[[117 127 150 138 121]
 [117 117 143 133 117]
 [115 130 140 137 125]
 [114 122 151 138 120]
 [122 129 131 123 101]]
->
[[117 117 143]
 [115 130 140]]

[[114 106 110 119]
 [126 125 128 129]
 [127 132 110 130]
 [119 131 131 122]]
->
[[126 125 128]
 [127 132 110]]

[[124 106 124 118 116]
 [115 130 145 146 133]
 [114 124 116 125 129]]
->
[[115 130 145]
 [114 124 116]]

[[121 123 154 140 119]
 [103 148 122 150 144]
 [104 152 134 155 128]]
->
[[103 148 122]
 [104 152 134]]

[[132 105 134 105 126]
 [107 129 122 137 107]
 [138 118 131 111 119]
 [116 136 115 140 118]]
->
[[107 129 122]
 [138 118 131]]

[[138 147 136 100 135]
 [137 129 134 127 119]
 [116 141 134 144 154]
 [140 120 139 136 104]
 [145 115 141 126 108]]
->
[[137 129 134]
 [116 141 134]]

[[116 154 112]
 [116 156 111]
 [119 148 135]
 [117 149 133]
 [115 155 113]]
->
[[116 156 111]
 [119 148 135]]
---
[[135 146 137]
 [141 144 136]
 [135 151 139]
 [ 99 131 130]
 [136 152 139]
 [151 102 116]]
->
[[151 102 116]
 [135 146 137]
 [141 144 136]
 [135 151 139]
 [ 99 131 130]
 [136 152 139]]

[[118 125 119 128 125 136 129 134 135 114 123 123 137 122 125]
 [128 157 124 125 135 141 121 139 142 120 132 131 126 128 139]
 [136 134 123 123 134 141 133 132 141 123 130 131 116 131 129]]
->
[[136 134 123 123 134 141 133 132 141 123 130 131 116 131 129]
 [118 125 119 128 125 136 129 134 135 114 123 123 137 122 125]
 [128 157 124 125 135 141 121 139 142 120 132 131 126 128 139]]

[[122 122 115 124 130 127 122]
 [128 135 127 122 120 118 125]
 [118 121 125 136 127 131 136]
 [124 120 123 121 127 122 120]
 [134 126 118 103 128 111 103]
 [123 124 127 123 122 122 124]]
->
[[123 124 127 123 122 122 124]
 [122 122 115 124 130 127 122]
 [128 135 127 122 120 118 125]
 [118 121 125 136 127 131 136]
 [124 120 123 121 127 122 120]
 [134 126 118 103 128 111 103]]

[[133 127]
 [125 129]
 [124 129]
 [155 129]]
->
[[155 129]
 [133 127]
 [125 129]
 [124 129]]

[[113 127 138 138 126 138]
 [125 125 118 127 116 108]
 [121 108 131 140 136 125]
 [124 139 122 129 111 102]
 [133 133 117 131 128 130]]
->
[[133 133 117 131 128 130]
 [113 127 138 138 126 138]
 [125 125 118 127 116 108]
 [121 108 131 140 136 125]
 [124 139 122 129 111 102]]

[[127 135 124 135 139 131 128]
 [134 129 132 134 127 116 119]
 [134 133 119 124 124 121 152]
 [127 126 123 123 118 120 121]
 [121 130 126 124 116 138 129]]
->
[[121 130 126 124 116 138 129]
 [127 135 124 135 139 131 128]
 [134 129 132 134 127 116 119]
 [134 133 119 124 124 121 152]
 [127 126 123 123 118 120 121]]

[[122 131 118 125]
 [115 129 130 128]
 [122 154 119 120]
 [107 123 118 113]
 [115 121 120 126]
 [112 140 114 131]
 [124 136 113 119]]
->
[[124 136 113 119]
 [122 131 118 125]
 [115 129 130 128]
 [122 154 119 120]
 [107 123 118 113]
 [115 121 120 126]
 [112 140 114 131]]
